Below are the code and all the weights of a small trained network. Each question names an input and a target symbol and asks about switching units off, where a switched-off unit gives its printed mean instead of its output.

import numpy as np


def w(rows, s, z=0):
    codes = np.array(rows[::2]) - 128.0
    scale = np.full(codes.shape[1], s)
    scale[-1] = z or s
    return codes * scale


def f(y):
    return y / 2 * (1 + np.tanh(0.7978845608 * (y + 0.044715 * y**3)))


def softmax(a):
    e = np.exp(a - a.max(-1, keepdims=True))
    return e / e.sum(-1, keepdims=True)


def log_softmax(a):
    a = a - a.max(-1, keepdims=True)
    return a - np.log(np.exp(a).sum(-1, keepdims=True))


def net(x, mask):
    ids = ['ΔΛΠΣγεημξτψω'.index(c) for c in x.split()]
    T = len(ids)
    res = E[ids] + P[:T]
    u = 0
    for l in range(2):
        r = res
        for j in range(3):
            rows = slice(4 * j, 4 * j + 4)
            q, k, v = (r @ M[l][rows].T for M in (Q, K, V))
            z = softmax(np.where(np.tri(T) > 0, q @ k.T / 4**0.5, -1e9)) @ v
            o = O[l][rows]
            res = res + np.where(mask[u + j], z, o[:, -1]) @ o[:, :-1]
        u += 3
        y = f(res @ A[l][:, :-1].T + A[l][:, -1])
        res = res + np.where(mask[u : u + 4], y, B[l][:, -1]) @ B[l][:, :-1]
        u += 4
    return log_softmax(res[-1] @ U[:, :-1].T + U[:, -1])


Q, K, V, O, A, B = {}, {}, {}, {}, {}, {}
E = w([
[129,190,123,159,87,149,90,133],'Δ',
[99,118,138,157,81,105,152,54],'Λ',
[136,96,180,96,147,233,142,138],'Π',
[143,161,110,126,115,145,103,193],'Σ',
[79,112,119,127,88,181,208,161],'γ',
[133,136,169,156,67,131,169,142],'ε',
[129,114,95,98,48,107,134,112],'η',
[61,132,128,67,126,124,170,2],'μ',
[58,89,105,142,97,162,142,111],'ξ',
[101,115,98,83,109,152,98,125],'τ',
[120,92,118,156,79,149,157,178],'ψ',
[130,123,144,162,109,122,77,155],'ω',
],0.023)
P = w([
[171,84,179,33,138,1,138,126],'0',
[29,98,169,199,122,183,117,79],'1',
[80,116,159,186,82,175,103,79],'2',
[94,112,148,188,68,178,96,85],'3',
[122,123,140,176,44,182,87,91],'4',
[139,126,133,175,33,188,90,97],'5',
[149,112,127,173,21,191,64,99],'6',
[152,106,131,173,35,190,86,106],'7',
[155,106,139,173,23,215,76,98],'8',
],0.0064)
Q[0] = w([
[86,114,147,116,81,165,97,98],'0.h1',
[94,144,53,154,117,89,140,102],'0.h1',
[165,151,105,100,165,127,127,136],'0.h1',
[108,113,164,125,135,115,96,129],'0.h1',
[71,131,99,108,158,121,104,152],'0.h2',
[120,162,35,120,117,68,147,195],'0.h2',
[89,132,95,162,157,105,117,182],'0.h2',
[154,236,145,128,198,104,155,96],'0.h2',
[88,142,108,139,3,150,136,149],'0.h3',
[161,131,57,146,103,11,122,104],'0.h3',
[179,163,57,139,125,169,83,130],'0.h3',
[125,144,127,109,52,178,16,66],'0.h3',
],0.022)
K[0] = w([
[110,143,110,101,156,51,124,156],'0.h1',
[74,139,104,173,105,141,103,119],'0.h1',
[153,119,110,106,148,176,118,112],'0.h1',
[123,83,142,147,129,115,127,119],'0.h1',
[56,148,119,138,136,77,173,136],'0.h2',
[92,157,73,179,183,76,76,143],'0.h2',
[41,169,90,134,146,89,106,140],'0.h2',
[108,93,68,180,26,114,128,94],'0.h2',
[249,111,189,116,79,224,138,110],'0.h3',
[150,149,109,140,24,86,104,57],'0.h3',
[178,164,127,106,141,92,82,170],'0.h3',
[206,74,184,79,161,150,52,78],'0.h3',
],0.02)
V[0] = w([
[64,166,158,128,134,135,132,149],'0.h1',
[129,102,77,139,130,79,119,151],'0.h1',
[218,114,173,116,137,177,125,103],'0.h1',
[123,84,160,118,118,217,94,98],'0.h1',
[166,137,121,118,155,134,151,135],'0.h2',
[130,170,146,112,209,123,220,189],'0.h2',
[146,105,165,123,222,104,184,156],'0.h2',
[47,175,144,131,141,125,184,188],'0.h2',
[95,167,125,93,1,90,78,132],'0.h3',
[108,189,112,117,63,134,169,175],'0.h3',
[70,220,110,122,50,141,199,210],'0.h3',
[116,159,108,156,178,173,220,182],'0.h3',
],0.0076)
O[0] = w([
[130,133,120,135,106,81,100,107,133],'0.h1',
[138,153,97,117,126,84,169,180,167],'0.h1',
[152,69,147,124,168,209,121,107,82],'0.h1',
[74,73,108,145,137,152,125,73,124],'0.h1',
[161,166,115,123,110,137,127,143,97],'0.h2',
[199,185,140,101,36,168,85,145,62],'0.h2',
[219,200,137,128,98,157,72,190,32],'0.h2',
[128,106,159,102,51,148,98,106,150],'0.h2',
[58,77,253,105,146,181,125,164,255],'0.h3',
[95,105,161,97,116,129,81,83,209],'0.h3',
[98,104,173,91,109,125,49,74,244],'0.h3',
[164,149,54,115,98,81,73,54,104],'0.h3',
],0.005,0.003)
A[0] = w([
[128,202,62,144,207,151,28,112,79],'0.n1',
[163,106,130,93,191,67,95,141,1],'0.n2',
[222,55,109,56,243,83,174,137,72],'0.n3',
[104,213,102,1,253,110,147,74,61],'0.n4',
],0.0098,0.003)
B[0] = w([
[123,1,160,132,206,96,122,84,177],'0.n1',
[173,178,158,153,193,242,119,161,41],'0.n2',
[69,191,130,165,119,128,149,162,120],'0.n3',
[186,149,141,170,57,127,13,235,254],'0.n4',
],0.0088,0.00081)
Q[1] = w([
[163,172,77,157,193,93,120,82],'1.h1',
[51,141,230,97,147,96,123,136],'1.h1',
[129,75,144,84,147,170,89,107],'1.h1',
[104,169,89,146,188,191,168,69],'1.h1',
[180,166,85,106,165,35,155,105],'1.h2',
[153,190,96,102,209,110,110,129],'1.h2',
[150,124,84,99,116,109,105,157],'1.h2',
[94,252,143,134,160,75,100,59],'1.h2',
[56,155,146,142,219,80,111,135],'1.h3',
[208,216,102,81,166,172,155,49],'1.h3',
[60,112,226,84,77,92,168,184],'1.h3',
[201,132,155,229,150,81,138,152],'1.h3',
],0.021)
K[1] = w([
[105,101,147,182,108,162,45,87],'1.h1',
[73,136,228,100,98,56,128,187],'1.h1',
[142,112,89,107,186,81,103,152],'1.h1',
[130,136,64,194,127,127,104,95],'1.h1',
[131,151,104,189,133,228,116,77],'1.h2',
[126,72,114,209,93,189,96,120],'1.h2',
[128,137,185,109,100,180,77,116],'1.h2',
[142,164,29,193,115,132,56,47],'1.h2',
[2,153,93,95,153,77,96,137],'1.h3',
[65,145,183,149,86,246,104,56],'1.h3',
[92,157,182,65,79,18,163,145],'1.h3',
[141,92,82,187,85,95,75,100],'1.h3',
],0.021)
V[1] = w([
[14,184,119,220,93,192,58,172],'1.h1',
[104,169,60,68,138,65,126,128],'1.h1',
[160,57,129,161,54,128,46,101],'1.h1',
[182,108,134,218,116,76,204,177],'1.h1',
[155,60,143,249,118,124,117,138],'1.h2',
[167,92,71,153,46,150,181,149],'1.h2',
[111,95,150,130,144,174,180,162],'1.h2',
[102,143,197,138,105,176,155,73],'1.h2',
[163,69,94,145,218,126,80,81],'1.h3',
[198,181,163,164,64,136,96,146],'1.h3',
[69,112,7,148,73,155,127,134],'1.h3',
[88,151,204,228,97,118,93,30],'1.h3',
],0.015)
O[1] = w([
[38,37,167,138,111,159,116,160,177],'1.h1',
[157,152,136,154,147,90,59,169,62],'1.h1',
[80,153,181,132,218,105,134,102,175],'1.h1',
[151,167,176,144,85,100,176,188,109],'1.h1',
[127,127,173,118,139,100,200,176,114],'1.h2',
[114,165,159,67,171,96,128,89,121],'1.h2',
[74,89,82,102,136,116,169,124,186],'1.h2',
[165,101,65,125,170,99,156,143,163],'1.h2',
[104,101,140,78,95,185,94,202,12],'1.h3',
[162,130,174,235,106,136,132,83,164],'1.h3',
[88,123,119,145,235,112,125,199,89],'1.h3',
[248,63,157,91,101,69,155,182,85],'1.h3',
],0.012,0.011)
A[1] = w([
[98,94,80,254,201,149,113,121,52],'1.n1',
[196,152,126,95,142,124,161,214,2],'1.n2',
[57,118,82,112,3,8,139,46,155],'1.n3',
[114,106,123,60,237,153,140,211,83],'1.n4',
],0.0082,0.0046)
B[1] = w([
[184,136,159,11,96,106,114,174,224],'1.n1',
[115,149,173,69,153,155,86,139,138],'1.n2',
[158,166,122,149,177,137,103,197,255],'1.n3',
[158,128,138,174,38,81,136,58,178],'1.n4',
],0.011,0.026)
U = w([
[144,36,150,148,164,185,80,155,208],'Δ',
[136,154,173,47,100,167,152,169,2],'Λ',
[117,107,175,55,114,254,182,74,202],'Π',
[129,184,172,115,80,194,69,124,131],'Σ',
[132,100,161,87,193,150,77,104,94],'γ',
[176,143,162,128,123,175,165,112,57],'ε',
[101,146,89,136,148,143,105,180,148],'η',
[114,100,241,110,132,158,106,142,24],'μ',
[91,134,148,101,65,120,129,127,153],'ξ',
[45,103,182,85,139,170,72,189,162],'τ',
[52,189,198,107,149,137,165,132,183],'ψ',
[83,158,166,137,61,185,175,203,189],'ω',
],0.0036,0.0032)

Each question gives the input, a string of symbols that net reads in full, and the target symbol t.
The units are the heads (4 rows each of Q, K, V and O) and the neurons (one row each of A and B). Each row of codes is followed by its name. A weight is (code - 128) times the scale printed after its matrix; where a second scale follows, it is the last column's (O, A, B and U).
mask holds one flag per unit, layer by layer, with each layer's heads first. A switched-off unit (its flag False) gives its mean, the last column of its rows in O or B, instead of its output. The means were averaged over made-up inputs and are rounded, as every weight is.
A unit's drop is (log p(t) with every unit on - log p(t) with that unit switched off) / (log p(t) with every unit on - log p(t) with every unit switched off).
The circuit of an input: a set's keep is (log p(t) with only the set's units on - log p(t) with every unit switched off) / (log p(t) with every unit on - log p(t) with every unit switched off). Starting from the 12 units with the biggest drops (on a tie, the unit counted first), units are removed one at a time, each time the one whose removal leaves the highest keep (on an exact tie, the one counted first), for as long as the keep stays at least 0.8.
circuit, biggest first: the units of the circuit, biggest drop first
most important unit: the unit with the biggest drop
k most important neurons: the k neurons with the biggest drops, biggest first
k most important neurons of layer l: the k neurons of layer l with the biggest drops, biggest first
heads that matter: for each layer, one digit per head in row order, 1 if its drop is at least 0.15 and else 0, layers parted by /
drop when u is switched off: that unit's drop, to one decimal
input ξ ω ψ, target ξ: heads that matter	000 / 001
input ω Π τ Σ, target ξ: 3 most important neurons	(1.n4; 0.n1; 1.n3)
input ω ξ μ, target ω: most important unit	0.n4
input Σ τ ξ Π ψ μ ψ Λ, target ψ: heads that matter	001 / 110
input Σ τ Π, target Π: circuit, biggest first	(0.h3; 1.n3; 1.h1)
input Σ ψ Σ, target Σ: circuit, biggest first	(1.h3; 1.h2; 1.h1)
input ε ω ω μ ξ ε Σ ξ ξ, target ε: circuit, biggest first	(1.h3; 1.h1)
input Π Σ Σ, target ξ: heads that matter	101 / 011
input ψ τ ψ ψ Σ ω ω, target ψ: heads that matter	000 / 110
input Σ ψ τ Π Δ ω τ τ, target γ: circuit, biggest first	(0.h3; 1.h1; 0.n1)
input ξ τ ω, target ξ: circuit, biggest first	(1.n4; 1.h3; 1.n3; 0.h2)
input γ Δ Σ, target γ: circuit, biggest first	(0.h3; 0.h2; 1.h1; 1.h2)
input Π Π τ ω γ η, target Π: circuit, biggest first	(1.h1; 0.h1)
input Δ τ ψ ψ, target Δ: most important unit	1.h3
input τ τ ε ξ Δ τ, target τ: 2 most important neurons of layer 0	(0.n4; 0.n3)
input μ Σ Λ Σ τ γ τ τ, target μ: heads that matter	001 / 101
input Π Σ τ μ τ ω ε, target ε: heads that matter	010 / 001
input τ Π Δ ξ τ Π ξ, target τ: 2 most important neurons of layer 0	(0.n2; 0.n4)
input ε γ Δ ω Σ Π Σ τ ψ, target Λ: circuit, biggest first	(1.n1; 0.h3; 1.h3)
input Π ω Σ ξ Σ τ, target γ: 2 most important neurons	(0.n1; 0.n3)
input η η ω, target η: most important unit	0.h3
input η Λ ψ Σ γ Σ Λ ε, target η: heads that matter	011 / 111
input τ Λ Σ ψ Σ ξ μ, target τ: 2 most important neurons of layer 0	(0.n4; 0.n3)
input ψ η ψ Σ Λ ψ, target ψ: drop when 1.n1 is switched off	0.1
input γ Π Σ η η, target η: drop when 0.n1 is switched off	0.0
input ω Λ ψ, target ω: drop when 1.h1 is switched off	0.5
input ψ τ Σ ε Λ τ Σ, target ψ: most important neuron of layer 1	(1.n1)
